Below is a small trained network, with its code and all its weights. Each question gives an input and a class and asks what happens when units are switched off, that is, made to give their printed mean instead of their output.

import numpy as np


def w(rows, s, z=0):
    codes = np.array(rows[::2]) - 128.0
    scale = np.full(codes.shape[1], s)
    scale[-1] = z or s
    return codes * scale


def norm(h):
    return h / np.sqrt((h * h).mean(-1, keepdims=True) + 1e-5)


def f(y):
    return np.maximum(y, 0)


def log_softmax(a):
    a = a - a.max(-1, keepdims=True)
    return a - np.log(np.exp(a).sum(-1, keepdims=True))


def net(x, mask):
    res = np.array(x, float).reshape(1, 8) / 4 @ E
    u = 0
    for l in range(2):
        y = f(norm(res) @ A[l][:, :-1].T + A[l][:, -1])
        res = res + np.where(mask[u : u + 11], y, B[l][:, -1]) @ B[l][:, :-1]
        u += 11
    return log_softmax(norm(res)[-1] @ U[:, :-1].T + U[:, -1])


A, B = {}, {}
E = w([
[125,129,130,128,128,130],'x0',
[125,129,127,129,128,129],'x1',
[138,174,100,196,233,133],'x2',
[127,128,128,129,127,127],'x3',
[93,140,171,74,161,95],'x4',
[129,127,125,129,128,126],'x5',
[129,125,124,128,128,126],'x6',
[145,254,97,106,129,117],'x7',
],0.0056)
A[0] = w([
[95,175,129,64,106,81,43],'0.n1',
[243,183,132,194,121,201,157],'0.n2',
[218,163,92,143,41,218,1],'0.n3',
[159,37,178,234,88,194,150],'0.n4',
[126,21,135,99,192,148,144],'0.n5',
[156,255,66,140,95,116,183],'0.n6',
[96,58,210,36,254,45,127],'0.n7',
[132,9,100,30,21,132,188],'0.n8',
[90,97,107,83,22,144,228],'0.n9',
[47,124,155,10,61,31,153],'0.n10',
[141,84,63,118,192,222,43],'0.n11',
],0.0056,0.0036)
B[0] = w([
[146,130,147,164,105,105,147],'0.n1',
[120,133,82,158,120,102,197],'0.n2',
[143,131,89,2,130,175,159],'0.n3',
[153,192,194,130,112,63,203],'0.n4',
[99,156,92,132,166,185,191],'0.n5',
[129,39,128,83,122,157,223],'0.n6',
[52,94,108,170,153,178,215],'0.n7',
[166,128,123,103,118,171,253],'0.n8',
[137,97,109,76,169,142,224],'0.n9',
[107,190,133,98,103,66,214],'0.n10',
[111,94,118,158,158,96,147],'0.n11',
],0.008,0.0065)
A[1] = w([
[103,136,116,104,203,99,112],'1.n1',
[206,156,218,102,72,86,68],'1.n2',
[119,134,116,156,58,16,89],'1.n3',
[181,115,191,225,146,88,1],'1.n4',
[96,96,152,111,177,144,188],'1.n5',
[93,156,113,115,79,189,213],'1.n6',
[160,146,216,89,104,128,140],'1.n7',
[111,103,130,111,87,2,34],'1.n8',
[224,127,81,133,105,228,113],'1.n9',
[108,108,75,178,137,140,186],'1.n10',
[85,142,127,78,105,140,83],'1.n11',
],0.0097,0.0034)
B[1] = w([
[150,63,74,53,69,178,232],'1.n1',
[55,117,154,248,184,114,199],'1.n2',
[204,222,198,164,77,49,146],'1.n3',
[200,205,100,47,46,66,171],'1.n4',
[186,153,82,133,101,83,244],'1.n5',
[191,127,126,164,126,86,236],'1.n6',
[41,131,98,207,172,162,214],'1.n7',
[185,141,175,219,98,87,146],'1.n8',
[43,130,172,188,170,120,247],'1.n9',
[95,155,254,141,108,120,254],'1.n10',
[229,106,86,82,124,164,211],'1.n11',
],0.0075,0.0049)
U = w([
[24,33,193,237,236,228,254],'0',
[167,12,39,2,122,241,159],'1',
[201,191,207,154,88,70,12],'2',
],0.0097,0.0021)

Each question gives the input, the list of numbers given to net, and the class t.
The units are the neurons (one row each of A and B). Each row of codes is followed by its name. A weight is (code - 128) times the scale printed after its matrix; where a second scale follows, it is the last column's (A, B and U).
mask holds one flag per neuron, layer by layer. A switched-off neuron (its flag False) gives its mean, the last column of its row in B, instead of its output. The means were averaged over made-up inputs and are rounded, as every weight is.
A unit's drop is (log p(t) with every unit on - log p(t) with that unit switched off) / (log p(t) with every unit on - log p(t) with every unit switched off).
The circuit of an input: a set's keep is (log p(t) with only the set's units on - log p(t) with every unit switched off) / (log p(t) with every unit on - log p(t) with every unit switched off). Starting from the 12 units with the biggest drops (on a tie, the unit counted first), units are removed one at a time, each time the one whose removal leaves the highest keep (on an exact tie, the one counted first), for as long as the keep stays at least 0.8.
units of the circuit, in order: the units of the circuit, biggest drop first
top k neurons: the k neurons with the biggest drops, biggest first
k most important neurons of layer l: the k neurons of layer l with the biggest drops, biggest first
drop when u is switched off: that unit's drop, to one decimal
input [3,-4,-2,-3,0,-8,-7,-2], class 0: units of the circuit, in order	0.n4, 1.n7
input [4,5,4,-8,2,-1,4,1], class 1: 2 most important neurons of layer 1	1.n1, 1.n9
input [-5,-1,7,5,-7,-7,8,8], class 0: units of the circuit, in order	0.n6, 1.n9
input [-1,-7,0,-6,7,8,-3,-7], class 1: units of the circuit, in order	1.n9
input [-2,-5,8,-4,-5,-8,-6,-8], class 2: units of the circuit, in order	1.n4, 0.n4
input [4,5,-1,8,0,6,-5,3], class 1: top 2 neurons	0.n6, 0.n4
input [2,-2,5,5,1,2,-8,2], class 1: 3 most important neurons of layer 0	0.n8, 0.n7, 0.n5
input [8,8,7,6,-3,-7,-1,8], class 0: units of the circuit, in order	0.n6, 1.n9
input [7,2,7,2,2,2,0,6], class 1: units of the circuit, in order	1.n1, 0.n6
input [-4,8,-5,0,4,0,5,2], class 2: top 3 neurons	0.n10, 0.n1, 0.n5
input [-2,6,3,8,-2,-7,8,8], class 0: units of the circuit, in order	1.n9, 0.n6
input [-6,4,-3,-1,0,-4,4,-4], class 0: units of the circuit, in order	0.n4, 1.n7
input [-3,6,-3,-3,0,3,-7,-3], class 0: top 2 neurons	0.n4, 0.n8
input [2,-6,-4,-1,1,1,6,3], class 2: top 3 neurons	0.n10, 0.n1, 0.n7
input [-1,-6,2,3,-4,5,-6,-5], class 2: top 2 neurons	0.n4, 1.n4
input [-4,-5,-6,6,-8,-6,-4,-4], class 0: top neuron	0.n4
input [0,6,0,5,-3,-8,-6,7], class 1: top 3 neurons	0.n3, 0.n6, 1.n2
input [3,7,6,0,6,-6,7,2], class 1: top 2 neurons	1.n1, 1.n9
input [5,8,-1,2,-1,-7,4,0], class 0: top 4 neurons	0.n4, 0.n8, 1.n2, 0.n7
input [-2,-4,0,3,5,-2,3,-4], class 1: 2 most important neurons of layer 1	1.n9, 1.n2
input [3,-5,8,0,-4,-5,-1,-7], class 2: top neuron	1.n4
input [-4,-8,6,-2,-4,-6,-7,0], class 2: top 2 neurons	1.n4, 0.n8
input [6,3,2,-4,-3,-8,-1,-8], class 2: top 2 neurons	0.n4, 1.n4
input [0,-2,4,8,-6,0,-3,5], class 0: drop when 0.n6 is switched off	0.1
